Below is a small trained network, with its code and all its weights. Each question gives an input and a class and asks what happens when units are switched off, that is, made to give their printed mean instead of their output.

import numpy as np


def w(rows, s, z=0):
    codes = np.array(rows[::2]) - 128.0
    scale = np.full(codes.shape[1], s)
    scale[-1] = z or s
    return codes * scale


def norm(h):
    return h / np.sqrt((h * h).mean(-1, keepdims=True) + 1e-5)


def f(y):
    return np.maximum(y, 0)


def log_softmax(a):
    a = a - a.max(-1, keepdims=True)
    return a - np.log(np.exp(a).sum(-1, keepdims=True))


def net(x, mask):
    res = np.array(x, float).reshape(1, 5) / 4 @ E
    u = 0
    for l in range(2):
        y = f(norm(res) @ A[l][:, :-1].T + A[l][:, -1])
        res = res + np.where(mask[u : u + 7], y, B[l][:, -1]) @ B[l][:, :-1]
        u += 7
    return log_softmax(norm(res)[-1] @ U[:, :-1].T + U[:, -1])


A, B = {}, {}
E = w([
[127,128,129],'x0',
[29,120,100],'x1',
[122,254,85],'x2',
[128,129,134],'x3',
[128,127,127],'x4',
],0.011)
A[0] = w([
[55,80,144,2],'L0N1',
[86,155,73,90],'L0N2',
[63,21,77,5],'L0N3',
[155,83,157,95],'L0N4',
[166,157,58,81],'L0N5',
[144,189,131,74],'L0N6',
[8,124,126,144],'L0N7',
],0.014,0.0061)
B[0] = w([
[96,156,222,170],'L0N1',
[146,113,90,191],'L0N2',
[142,140,225,207],'L0N3',
[180,117,8,191],'L0N4',
[149,128,179,179],'L0N5',
[131,167,167,185],'L0N6',
[92,115,129,254],'L0N7',
],0.013,0.0063)
A[1] = w([
[67,105,131,221],'L1N1',
[146,173,105,117],'L1N2',
[172,67,37,100],'L1N3',
[5,176,8,2],'L1N4',
[168,119,164,96],'L1N5',
[129,112,110,72],'L1N6',
[73,162,116,223],'L1N7',
],0.015,0.0056)
B[1] = w([
[47,207,132,236],'L1N1',
[94,154,161,197],'L1N2',
[159,54,143,233],'L1N3',
[106,85,3,242],'L1N4',
[113,119,69,187],'L1N5',
[135,113,128,131],'L1N6',
[178,81,104,254],'L1N7',
],0.013,0.0055)
U = w([
[234,18,145,209],'0',
[222,241,167,129],'1',
[46,89,245,241],'2',
[74,139,6,8],'3',
],0.02,0.0013)

Each question gives the input, the list of numbers given to net, and the class t.
The units are the neurons (one row each of A and B). Each row of codes is followed by its name. A weight is (code - 128) times the scale printed after its matrix; where a second scale follows, it is the last column's (A, B and U).
mask holds one flag per neuron, layer by layer. A switched-off neuron (its flag False) gives its mean, the last column of its row in B, instead of its output. The means were averaged over made-up inputs and are rounded, as every weight is.
A unit's drop is (log p(t) with every unit on - log p(t) with that unit switched off) / (log p(t) with every unit on - log p(t) with every unit switched off).
The circuit of an input: a set's keep is (log p(t) with only the set's units on - log p(t) with every unit switched off) / (log p(t) with every unit on - log p(t) with every unit switched off). Starting from the 12 units with the biggest drops (on a tie, the unit counted first), units are removed one at a time, each time the one whose removal leaves the highest keep (on an exact tie, the one counted first), for as long as the keep stays at least 0.8.
circuit, biggest first: the units of the circuit, biggest drop first
k most important neurons: the k neurons with the biggest drops, biggest first
top k neurons in layer l: the k neurons of layer l with the biggest drops, biggest first
drop when u is switched off: that unit's drop, to one decimal
input [4,8,0,5,-1], class 2: circuit, biggest first	[L0N3]
input [6,0,8,3,-4], class 1: 2 most important neurons	[L0N5; L0N6]
input [6,1,-8,-1,6], class 2: 2 most important neurons	[L0N3; L1N7]
input [-2,7,0,3,5], class 2: 3 most important neurons	[L0N3; L0N1; L0N4]
input [-8,0,6,-6,-5], class 1: 4 most important neurons	[L0N5; L0N6; L0N7; L0N4]
input [2,-3,1,-2,0], class 1: drop when L1N4 is switched off	0.2
input [4,-1,5,3,3], class 1: drop when L0N3 is switched off	0.0
input [-1,7,-2,0,4], class 2: drop when L0N3 is switched off	0.1
input [0,-7,1,-1,6], class 1: drop when L1N3 is switched off	0.4
input [-8,-7,1,-2,-4], class 1: top 2 neurons in layer 0	[L0N2; L0N4]
